[.00, .02, -.04, .12, .03, .08, .13, .06, .05, -.01, -.01, -.07, .02, -.39, .01, .02, .09, -.02, .01, -.06, -.04, .05, .02, -.03, .12, -.21, .14, -.02, .00] -> papiv
[.20, -.09, -.08, .14, -.03, .09, -.07, -.35, -.23, .02, -.04, .13, .05, .03, .16, -.06, .14, -.02, -.06, .14, -.12, -.06, -.11, -.01, .06, -.24, .12, -.02, .07] -> papiv
[-.17, .09, -.13, .09, -.01, -.04, -.06, -.06, -.07, .05, -.05, .07, .08, -.18, .01, -.07, -.01, -.07, -.05, -.17, -.08, .02, -.05, .09, .07, -.09, .07, -.01, .06] -> papiv
[.07, -.04, .17, -.03, .09, .09, .10, .13, -.02, .07, -.11, -.12, -.02, .04, -.11, .03, -.21, .34, -.08, .54, -.06, .18, -.14, .05, -.13, -.13, .01, -.02, .11] -> gevi
[-.24, -.09, .01, -.05, .01, -.06, -.08, .22, .08, -.10, .07, -.14, -.05, .41, .02, .17, .10, .04, .22, -.42, .02, .00, -.02, .01, -.20, -.22, -.02, .07, -.03] -> gevi
[.03, .09, .07, .00, .00, .04, .09, .06, .02, .12, .03, -.10, .06, -.50, .00, .10, -.10, .01, -.17, .04, .01, .10, -.05, .11, .01, .11, .00, -.06, .00] -> papiv
[-.21, -.01, -.05, -.08, .05, -.05, -.26, .06, .04, -.11, -.02, .24, .08, .29, -.09, .03, .15, .06, .02, -.60, .05, -.09, -.09, .06, .10, -.03, .00, -.03, .10] -> papiv
[-.20, .12, .06, -.05, .03, -.10, .09, .21, -.14, .02, .06, -.11, -.04, -.04, -.13, .03, -.25, .10, .02, -.38, .05, .18, .00, -.05, .01, .20, -.03, .05, .04] -> roveg
[-.08, .09, .06, .02, .03, -.03, .11, .00, .00, -.02, .00, -.11, -.12, .03, .07, -.06, -.11, .04, -.02, .28, .00, -.03, .02, -.06, -.07, -.07, .02, .04, .05] -> papiv
[-.39, .14, .03, -.06, .07, .01, -.01, .21, .05, .00, -.06, .15, .19, .29, -.09, -.09, .05, .04, -.01, -.61, -.11, -.02, -.05, -.14, .15, -.05, .12, -.02, .16] -> papiv
[-.11, .03, .03, .15, .11, -.06, .03, .15, -.06, .03, -.04, .14, -.01, .05, .01, -.03, -.01, -.18, -.08, .22, .00, -.03, .06, .00, -.01, -.12, .04, .00, -.02] -> papiv
[-.11, .02, -.03, .09, -.13, -.01, -.04, .11, -.01, .04, -.09, .09, .05, -.13, .02, -.10, .02, .00, -.12, .16, -.08, -.03, -.03, -.02, .14, -.12, .03, -.05, .07] -> papiv
[-.15, .11, .01, .10, -.03, -.02, .15, .19, -.03, .10, -.03, -.08, .05, -.72, .00, .07, -.13, -.08, -.03, -.06, .08, .16, -.05, .11, -.06, .07, -.08, .00, -.01] -> papiv
[-.13, .00, -.04, .01, -.04, -.12, .02, .00, .04, .04, .06, .18, .08, -.34, -.01, -.02, .15, -.11, -.05, -.32, .02, -.05, -.03, .06, .10, .16, -.03, -.01, -.11] -> roveg
[-.06, .07, -.02, -.03, .06, .00, .02, .12, -.01, .05, -.06, .03, -.01, .04, -.05, .00, .03, .13, .10, -.32, -.06, .09, .06, -.12, .11, .05, -.02, -.02, .08] -> papiv
[-.23, .16, -.09, .02, .00, -.03, -.08, .12, .00, -.02, .01, .11, .06, -.45, -.04, .02, -.06, -.15, .02, -.46, .06, .12, -.03, .03, .11, .12, .02, -.05, .05] -> gevi
[.03, .05, .06, .09, -.02, .12, .10, -.06, .00, .04, -.01, -.03, .09, -.18, .05, -.02, -.06, .03, -.03, .00, -.03, .07, -.04, .03, .02, .06, -.01, -.03, .01] -> papiv
[-.16, -.04, -.02, -.01, .02, -.07, -.09, .30, -.06, -.04, .08, .15, .05, -.66, -.03, .01, .11, .01, -.06, -.10, .12, -.04, .04, .03, .08, .05, -.05, -.07, -.19] -> roveg
[-.13, .03, -.10, .04, .01, .02, -.02, .01, .06, .01, -.01, .15, .06, -.12, -.04, -.03, .03, -.05, -.03, -.09, -.15, .00, .01, -.02, .04, -.09, .02, .01, .05] -> papiv
[-.01, -.06, -.02, .07, .01, .14, .14, -.13, .03, .03, .06, -.08, -.07, -.22, .10, -.08, .16, .04, .02, .39, -.03, .04, .00, .01, .01, -.34, .09, .06, -.12] -> papiv
[-.06, .13, .09, .11, .04, .04, .03, .20, .05, .07, -.05, .07, -.06, -.15, -.06, -.07, -.01, .07, .03, -.08, -.02, .06, .03, -.05, .24, .10, .02, -.03, -.09] -> papiv
[-.05, .11, .00, .13, .11, .05, .09, .29, -.07, .05, -.10, .01, -.01, -.27, .10, -.06, -.24, -.19, -.03, .45, .01, .13, .00, -.06, .01, .21, .01, -.01, .11] -> papiv
[-.20, .10, -.04, -.04, .05, .03, .02, .14, -.04, .06, -.10, .00, .04, -.19, -.07, -.05, -.06, .01, -.02, -.31, -.08, .05, .01, -.11, .21, .08, .13, -.01, .14] -> gevi
[-.12, -.03, .00, .12, .05, .13, .07, .07, .00, .04, -.14, -.08, .01, .01, .01, -.03, -.08, .00, -.02, .22, -.13, .08, -.01, -.11, .09, -.27, .15, -.02, .17] -> papiv
[-.14, -.11, -.13, .06, -.04, -.03, .07, -.02, -.01, -.03, .11, -.04, .01, -.36, .04, .06, .17, -.02, .10, .11, .08, .00, .05, .26, -.06, -.25, -.01, -.04, -.11] -> roveg
[-.04, .08, .06, .01, .12, .03, .04, .15, .05, .11, -.10, .00, .04, .11, -.08, .00, .05, .05, .02, -.04, -.12, .02, -.01, -.15, .12, .07, .09, -.03, .14] -> papiv
[.11, -.01, -.01, .15, .03, .03, -.02, .16, -.10, .04, -.06, -.03, -.01, -.49, -.02, -.03, -.19, .02, -.05, .72, .01, .14, .01, .21, -.19, -.16, -.03, -.04, -.05] -> gevi
[-.19, .08, .02, -.04, .05, -.13, -.09, .31, -.07, -.09, .03, .04, .02, -.22, -.15, .02, -.04, -.15, .00, .04, .15, .09, .07, .17, -.10, .24, -.19, .03, -.06] -> roveg
[-.34, .12, -.05, -.02, -.01, -.03, -.06, .29, -.03, .13, -.06, .06, .24, .28, -.13, .10, -.04, .08, .08, -.81, -.13, -.07, -.02, -.11, .02, -.10, .15, .01, .32] -> papiv
[-.07, -.05, -.11, .08, -.03, -.10, -.12, .09, -.10, .09, -.04, .05, .05, .04, -.06, .05, -.20, -.09, -.04, .21, -.05, .23, -.02, .06, -.13, -.15, .02, .01, .16] -> papiv
[-.10, .09, -.02, .01, .04, .03, .01, .17, .02, .10, -.07, .10, .07, -.17, .02, .01, -.04, -.03, -.04, -.19, -.05, -.03, .00, .12, .05, .16, .04, -.05, .10] -> papiv
[-.10, .06, .05, .03, .04, .02, -.07, .33, .03, -.07, -.09, -.03, .04, -.17, -.12, .02, -.05, -.03, .05, -.13, .02, .08, -.01, .07, -.02, -.19, .14, -.04, .02] -> roveg
[-.18, -.02, -.05, .08, .04, .12, .03, .25, .06, .12, -.03, -.05, .12, -.58, -.10, .08, .01, .10, -.01, -.11, -.03, .10, -.01, .07, .04, -.24, .08, -.09, .06] -> papiv

[-.08, -.19, .12, -.07, -.07, .02, .09, -.03, .01, .54, -.12, -.11, -.20, .04, .03, -.15, .09, -.03, .03, -.14, .29, .05, -.12, -.06, -.18, .04, -.04, .07, .06] -> rivo
[-.18, -.22, .03, -.01, -.01, .10, -.11, -.09, -.03, .47, -.12, -.19, -.15, -.15, .03, -.16, -.02, -.02, -.12, -.12, -.09, .04, .02, -.09, -.11, -.02, .05, .08, .03] -> rivo
[.03, .01, -.27, .16, -.07, .05, -.15, -.15, -.02, .06, .38, -.54, -.25, -.10, .00, .27, -.17, -.07, -.17, .22, .07, -.02, .12, .00, -.01, .00, .10, .04, -.01] -> tula
[.01, -.04, -.07, .14, -.06, .16, -.10, -.14, .02, .27, .06, -.24, -.21, -.09, .02, .08, -.01, -.06, -.19, .02, -.09, -.01, .05, -.04, -.07, -.08, .18, .02, -.01] -> tula
[-.12, -.12, .21, .07, .07, .19, -.11, -.02, -.01, .39, -.21, -.06, -.09, -.07, .01, -.23, .06, -.01, -.24, -.11, -.26, .02, .05, -.04, -.08, -.11, .23, .02, .00] -> tula
[-.04, -.14, -.16, .01, -.14, .00, .00, -.07, -.06, .49, -.04, .02, -.18, -.03, .01, .14, .24, -.03, .11, -.09, -.11, .05, -.16, -.05, -.16, .11, -.08, .11, .02] -> rivo
[-.13, -.12, -.01, .03, .03, .12, -.10, -.23, .04, .26, -.06, -.18, -.14, -.10, .04, -.13, -.11, -.07, -.16, .10, .05, .01, .06, -.15, -.05, -.05, .16, .07, -.03] -> tula
[-.01, -.09, -.37, .03, -.09, .06, -.05, -.38, .09, .37, -.01, .08, -.16, -.21, .03, .26, -.05, -.07, .16, -.30, -.07, .00, -.05, -.13, -.03, .01, -.12, .09, -.01] -> Losu
